[   1   17 -160   98   51   61  -25 -118  -54 -189  164   98  104 -100
  -18  -89  -63  394  210   94   57 -180  267 -196  316  103   85 -156
 -107    4 -179  -40 -141 -124] : B
[  98 -185 -130  -87  -78  291 -248   62  239   94  234  177   67   80
 -270   38 -355   39  187  -21   76  191   53  248  224   85 -224  -64
   26  109 -117  340   61  -92] : V
[-130 -271 -322   20 -244 -335   -5    3  302 -533  305 -154  -14 -158
  -74 -203 -305  101  -61  137   33  209  144   84  474  439 -537  -62
 -177 -193 -183  316   16 -175] : H
[ -56  -30 -190  -74 -242  179 -210  133  -47  446  369   22  -72  102
   16   21 -350   85  450 -137   52  -49  340  548  399  104  -80 -263
   16   75 -162   15  161   24] : L
[-127  -88 -232 -184   10  222 -390  234 -110  141   24   46   31  297
 -542   17  -34   56 -114   96  -83  -93  203  184  229  125 -131 -162
  225 -111 -238 -258   31 -200] : X
[ 103 -319 -154  184  -83  291 -210  -54  108 -357  429  329  197  248
 -192   62 -172  101  168   -5   11  -49  112  110 -199  143 -237  135
   33  227 -111  -65 -219 -120] : A
[ -53   54 -178  -52 -228  -31 -241  -43   27  295  331 -149   57  -16
  226  202 -140   -7  331  134   52  140  172   64   73   11 -128 -135
   33 -110 -212  391   56 -251] : T
[-237  134  -79 -172   69  149 -172 -171 -156  899  232  128 -123  -97
 -285  218 -214  132   29   96  -50 -146  246  231  353  204  -22   57
  -18 -165 -249  -18  -76 -165] : G
[  -1 -487  -95  317  258   13 -175   86   37 -148  293  172  159   92
 -236 -100 -393  117  103  -15   91   -4   27   87 -213  115 -513   -1
  -27  -92 -312  322  -59 -139] : B
[-112 -170 -187  380   57  106 -479  -22   16  189  560    0 -203  -26
 -175 -130 -247  375   26  132   87   89  399    4  119  -27 -457 -181
  -13 -151  -82   71   15 -197] : L
[ -29 -114  -89   61  108 -158  189 -233   32   39  218   12   78 -123
  146 -102  -88  -16  506   58    8   -6   29  -96  105   14 -132 -166
  186  -92 -270  116  -40 -289] : Z
[ -91 -450 -269   71  195  -60  -25   30  -33  -68  553  201  238   17
 -274   90  -78 -353  210  -52   61 -159 -122  -32  -78  207  -83   87
  -38  -20 -282  468 -234 -165] : B
[  12   20  -27  -97 -193  -64 -327  -30  159  151  226 -120  -57 -134
 -129   28 -280   48   89  233  -33  130   61  207  354  145 -262  -63
  169 -165  -76  405  -53 -132] : Y
[-192  -95 -109 -191  270  -18 -152  116   84  219   22  255   67   67
 -563   34 -239   60  -48  -37  -75  -96    5  380  310  188 -271  100
  210 -200 -335   11  -74 -100] : W
[ -49 -503  -95   49  323 -135  142  -63   50  158  228  151 -331 -272
 -340   55 -232   71  229   15   71  -31  -45  200  229  185 -429  115
  127 -163 -373  317  -11 -165] : V
[-250   90 -303 -183   73   27 -470  110  -15   46  297    8  103   43
  -32  -29   27  148  127  -45  -85   78  173  314  467   61 -169 -349
  -55 -107 -146  297  -69 -145] : G
[ 227 -511  -49  509    1   76  208 -181  333   90  165  247 -104  -83
  148   47 -162  151  486 -200  186   -2  395  -24 -383  -64  174  390
  126  415   80   -2  169 -163] : Y
[-189   19 -305  -84 -170   -9 -368  124   19   49  502 -197   68   76
   84  175  -34  -39  273  200  -34  137  122  227  348   -5 -211 -199
   77 -202 -153  366   -1 -348] : A
[-227  158 -334   23 -154  262 -172 -105   10  468  279  239 -364 -153
   59 -285 -369  263  510   92  -73  -42  528  467  480 -146  -77   53
 -180   90 -260   64 -117   72] : B
[ -73 -207   63  207  125 -337   -3  -19  308  158   95  188 -169 -252
   24 -214 -153  262   94 -224   73  -67  -44   31  118  181 -186  315
 -177   -9   85  413 -131  279] : T
[  13  -48   32  -90  208  235 -280  -37   -3   81  435   15  209   90
  -60   20  -58  111  154  200  -83   11  107    2  330  -36 -260 -153
   45    0   -7   90 -191 -439] : W
[-120  -53 -221 -281   77  193  -66  275 -221  165  176  192  201   83
 -133   45 -418   84  273  -65  -13   69  150  472  523  320 -109 -194
   53  -92 -422  237   18 -210] : T
[-183  103 -289 -260  266   99 -100 -101  142  239  306  173 -308  -29
  -71  282  -96  493  226   59  112  182  148  482  814  326 -242   40
  -68  -58 -288   58  -36  -45] : V
[  66    4 -222 -137  197  240 -235  -60 -510  315  251  -27   23  -60
  119   23  -19  169  509   70 -113 -270  463   14  435  321  120 -331
  200  -54 -313  162 -145 -214] : X
[-123 -107 -172 -219   15   57  108   -5 -191  201  134  -63   17  -97
  164  -46  120 -362  261   68   17  -46  -44 -192  132  114    6 -234
   73   51 -155  166 -104  -56] : W
[-274 -115 -166  -47  183  121  -68  -90   -9  315  134  204  182  -18
 -293   16 -184   71  158  -46    5  -36  -27  185  266  244  -99 -216
    3  -55 -212  183  -94 -134] : V
[ 111 -511   34  312  264 -230   18  255  138  -39  206 -129  313  143
  -26 -396 -247 -435  325 -184 -122  -44  -40 -249 -191   62 -256   18
  158 -120   23  345   35 -147] : U
[  67 -206   17  201  271  128   28   -7 -144 -309   57  174  204  -68
  -42   45  -90  293  -84 -176   89 -170   85 -361  -99  394   -7  202
  -56  -14   53  113  -77  -47] : G
[ 154 -281  -74  348 -115 -169   79 -416   69  271 -167    1 -260 -176
   27 -122   33  168   92 -161 -211 -251  323 -146 -267  190  -35  244
   45 -169 -125   29   55  106] : C
[-142 -132 -156 -207  178  -14 -278  -28  152  344  254   73 -108  112
 -255   44 -402  127  195 -153  -49  -97   94   95  589  316  -76   58
   43  -64 -315  220   -9 -150] : H
[ -98 -277 -239 -166  -81   57 -339  244   77 -287  595 -116  318  207
 -206  -74 -363 -328  381  155  -97    4  159   13  207  115 -532 -294
  153  -10 -249  101 -145 -485] : C
[  30  -58 -155  -91 -279  121  -26 -100   44  242  136   -9  115   -5
 -204   61 -225 -439  144  153 -167  133   96   50 -115  168 -191   51
  -72  -63 -172  251  -96  -76] : V
[ -83 -439 -263  262  223  133  130  -95    8 -173  301   42  119   71
 -288  -14 -228  100  556   73  205   53   18   22  153  265 -254 -233
  223  -62 -318  130  121 -331] : U
[-279 -280 -284  129 -197 -110 -283   30  136   72  393  102   50  -35
 -301  -39 -407  -33   92   -9  -58  -35  113  114  -13   70  -83 -185
  -46   23 -211  199 -121 -288] : Z
[ -69 -231  -27   28 -149  -97  164  335   64 -763  462  -15  369  -70
   21   -7 -133 -153   49  210  202   76 -382 -226  -95  -82 -276 -133
  119  -71   48  145  -93 -395] : V
[-174 -240 -195 -173   42  -99 -115  412  150   44  247 -198  266  133
 -382 -154  -54 -306  361  218  -90  -20  155 -101  513   10 -410 -249
   65 -211 -230   71  -39 -398] : A
[-290 -153 -215   67  357  112 -289   33  110  108  235  100   95  166
 -197   38  -87   53  -77   43  -57  -27   -3  498   29   -9 -481 -127
  -48  -80 -153   -9 -136  -28] : U
[ -43  -56 -221  115  407   90 -172  148  -71 -201  194  108   44   19
   -5   94 -277  254  134  246  117  -29  344  -81  -62   47 -107  138
  -17   71 -303   40 -211 -223] : C
[  43 -356 -205  122  203  -58 -130  189  146  146  420   27  142  136
 -343 -120 -301   -6  310  104  105  123  178   40  278  191 -250  -14
  207 -150 -252  282   87 -361] : W
[-151  -76 -282 -137  -96  262 -268  201  -12  356  254   82   70   28
 -498  -50 -235   50  157   67  -20  -67  -55 -123  594  394  -94 -133
  -15 -316 -206  412 -113   34] : T
[-153 -268  -60  436  269  340  368 -226 -470  404  -36  348 -327 -435
  261   59  -87  279  495 -133   40 -571  243  387 -492 -282  239   50
   26  225  -92 -143 -106  100] : Z
[ -43 -169  170  202   14 -133   91   96  129  323  -83    0  301   98
  -55 -177 -105 -145   93  -19  -30 -175  264  -12 -382 -162  -90   20
  175  130  121 -431   62 -217] : W
[-263  -84  -87   62   86   64  -29   41    4  122  258  -90  114   73
 -243  264  -68  -34  150   40   57 -134 -141   86  -64   34  -84  -61
 -106  -82   33  -27   21 -189] : U
[ 174   58 -125  -96  -95  146 -436  292 -118   45  517  -60  524  322
   33   41 -335  -67  272  136  -28 -148  146   71   86  170   70 -191
  -43   17  -90  256 -189 -165] : B
[-175   77 -291 -262   44  162 -191 -228    1  235  323  158 -134 -105
 -134  412 -103  140  -20   22   79  139  -20  476  209  233 -179  -65
    7  -53 -214  212   25 -122] : V
[  70 -166  146 -137  194  -81  257 -110  105    0  184  164  176 -174
  -68   60 -222  -10  118 -115  179  144  -67  -41  336  185  -86  -43
  117   63 -131  161   95 -302] : Y
[-266  -46  -84   22  -92  251 -296  271    3  153  414  131   34  108
 -219  190 -440  -77 -145  228   34  220   78  414  108  -16 -313  109
 -157   31 -109  189 -187 -173] : X
[-167  -78 -270  124  448  113 -168  225  242   -1  230  115   11  -10
   31  193 -174  323  365 -106   10 -343   30  103   30   18 -269  224
   18 -177  -69   68 -136  119] : C
[ -43  -45 -196  -24 -242  165 -307   54   38 -126  270  229 -143    1
 -199   58 -221  223  104  -28  -36   94  263  365   37   66 -361   57
   14   15 -180  -24  -47  -33] : G
[-226  -97  -93   28 -180 -123 -125 -218   98   73  357 -101  -20  -32
  128  -84 -228 -112  -39  -60    5  261   75  265  257   77 -194 -293
  -87   76  -25  197   93 -229] : H
[ -55 -149   35  278  263 -139  101 -137  -86  372  109  229   17 -120
 -196 -261 -354  507  231 -128  257  113  351  366  373  273 -263 -180
  -94  -79 -292  194  186  -30] : V
[-170 -154 -201  252  161  -92  -29  -42   35  373  -16  291 -328  -60
  170    4 -150  145  220 -174   33  -34  281  262 -324  -18  -44  477
    6   74 -254  138  -14  169] : A
[ -20 -199  -74  259 -256  119  101 -282   97   65  188  -23  110 -166
  176   -4 -222 -243  238  -88   43   78 -138  145 -302   -1 -197 -204
  151  -16   66  271  152   -5] : B
[  56  -89 -146   32 -104   66  -28  112    4   -8  200   88  116  161
 -183   10 -113  343  238  112   87   57   64  327  313  274 -158 -196
  -57  -71 -184  -44    7  -24] : A
[-199   22 -196   16  435 -100 -336  264  142  107  363  -89  -87  210
 -121  228 -348  274  292  124   70  -34  205  261  430   74 -100  111
   41  -69 -236   25  -67 -205] : U
[-337  146 -200  -84  -26  204 -358   27 -124  322  165  183 -272  -16
 -248   48 -411   93  -56  104  -64  137  304  256  305  137 -162  121
   41  -49 -302   83 -161  -45] : C
[  59 -312 -103  121  274   70 -151  226  -75 -120  452    8  151  226
 -206  112 -426   40   92  197  169  -84  136   10   34  382 -264  138
  -61   34 -225   67 -168 -142] : G
[  45 -393  -67  377 -138  331    6  134  -53 -257  419  129  168 -128
   19  115 -125 -194   63   62   44  -20  -55 -186 -410 -172 -172   64
  199  -30  107  264  -91 -234] : V
[ -78  -22 -198 -270   66  -67 -267   26  -81  305  208    9  -29  124
  133  209  242   26  274   99   57   -9  282  199  149  -33   25  -13
  276   77 -281   66    4 -362] : X
[ -38 -110   32  246  256 -101   14 -255   76 -135 -279  168 -360   57
   16  -61  117  329   57 -285  -51 -145  188  270 -304  -74 -160  288
  300   86  -22 -471  127  162] : W
[-293  172  232  -32  451  -28  140  164 -270  488 -440  226 -224 -337
  -31  -18 -161  148 -598 -149  -38 -114  -58  359  100   83   10  365
  -79 -180  101  110  -91  353] : Z
[ -60 -165  -53  323  121  -17  -41    6  413  -14  110  -20  -53   69
  197  -24  -19  143  308 -175  -39   17   -7  152 -182 -195 -151   43
 -159  142  274  -40   33  102] : V
[ 150 -240  137  416 -143 -211  169 -237  287  178 -179   75 -180   29
 -202 -206 -354  109 -250   18  -27  275  149  -26   41  337   48  278
  -46   61  -29  -51    3  143] : H
[ -36 -168  248  327  264 -210  107    1  246 -357   71  -91  345  -47
   62 -270 -303 -103  -38  159   97  296  199 -142  -62 -168 -354   56
  182   85  139   25   50 -508] : H
[ -53  -47 -107  -80  -86  132 -404   32   36   15  332    7  316  197
 -107   56 -299   90  213  -32  -15 -156  278  245  245   15  -38 -306
   90  121 -163   55  -23 -314] : C
[   3 -138 -167   -2  194  -45 -262  -62  153  128  370   37  228   88
 -303  -11 -313  360  510   19  -66 -183  240  271  458  225 -303 -226
  129 -187 -294   62  -11 -357] : B
[ -26 -215  -76   90  274  131 -241  152  -32  323  179   21  295  233
 -365  -14 -218  445  216   78   56 -156  243  174  502  318 -170 -343
 -136 -108 -242   65  -57 -162] : H
[-349  209  -27 -330   12 -184 -185  180   78  100  229 -343  160  -16
 -225  -47 -213 -112   50  257   43  -30  -42 -180  866   -4   81 -304
   88 -186  -32  115   28 -476] : B
[ -61  169 -133 -148   50    8 -242 -211  -75  139  214   -6  144  158
 -287 -198 -287  222  220   49 -158 -101  440  -30  778  308 -200 -372
  232 -222 -444 -319  -23 -289] : A
[ -40 -157 -310   19  -39   68   11 -250 -201  258  144   94  -17  -50
  -44  142 -247  160   31   11  -64 -176  220  223  127  461  183   -9
  -76  -56 -366  149  -53 -100] : U
[-116 -205  -79  -91  266  106  -50  -17  120  337   86   59 -237  165
 -127  145 -317  -34   70   98   45   98  190  355  364  223 -280  251
  -22  119 -315   10  -50  -38] : X
[-105 -178  -78   22  -16  118  -20   63   13  236  105 -137  211   74
 -330  104  -95 -270    7  206  -94  -72 -193    0  -47  118  -14  -82
  -13 -154   35  146  -48 -225] : X
[-119 -197 -366   -3  516 -108 -233   73  194 -268  391   56  -16   86
 -201  -81 -244  480  347   46   67  -94  198  149  781  433 -433 -173
  -54 -146 -399  125 -191  -36] : V
[-398 -113 -177  -82  157   34 -321  153  110  221  299   60   11    7
 -390  142 -252  -35 -304   82   77  173  -71  206  246  134 -382    9
  -50 -191 -135  327  -33 -205] : C
[   7  122 -153  -16  240  137 -256   19  213  330    7    1 -163   29
  135  136  103  367  359  -30 -150 -215  296  277   52 -100  -70  221
   43    0  159 -195   -4   31] : B
[-215  127 -233   24  -30  123 -361 -112 -132  569  132  -39 -112  166
 -130  175 -151  -53  -80  226 -125   -6  314  345  117   33   95  -59
   58  -60 -292  -30 -133  -56] : H
[-114 -135 -183  -26   35   86 -441   17  -11  387  283 -122  103  160
 -197 -106 -224  111   95   91 -109 -177   99 -144  489  335   37 -269
  -71 -127 -152  277 -165 -124] : G
[ 131  -73  -48  135 -153  417    9 -104  176  470 -156  262 -293  -99
 -195  357 -178  157   -2 -251  -81 -108  102  291 -436   13   76  424
  -38  103  209 -203  175  263] : B
[ -24 -414 -126  196  -32 -229  -67 -121  180   76  547   41  118  -97
 -129 -195 -369  106  429   50   79 -152   59 -216  121  128  -57 -101
  158  -20 -189  265  -39 -505] : T
[-241 -179  -21  -63  388   64 -202 -108  276  -31  216  138  101  315
 -317   76 -287  143 -229  -29  143  305   19  320  555  216 -511  -39
  -71   55 -300   21   14 -202] : U
[ -23 -295   78  241  336    5 -246  223  154  181  363  -78   99   44
 -309  -65 -362  220  201  268  249  194  106  112  327   56 -444 -294
   78   -2  -44  201    3 -296] : X
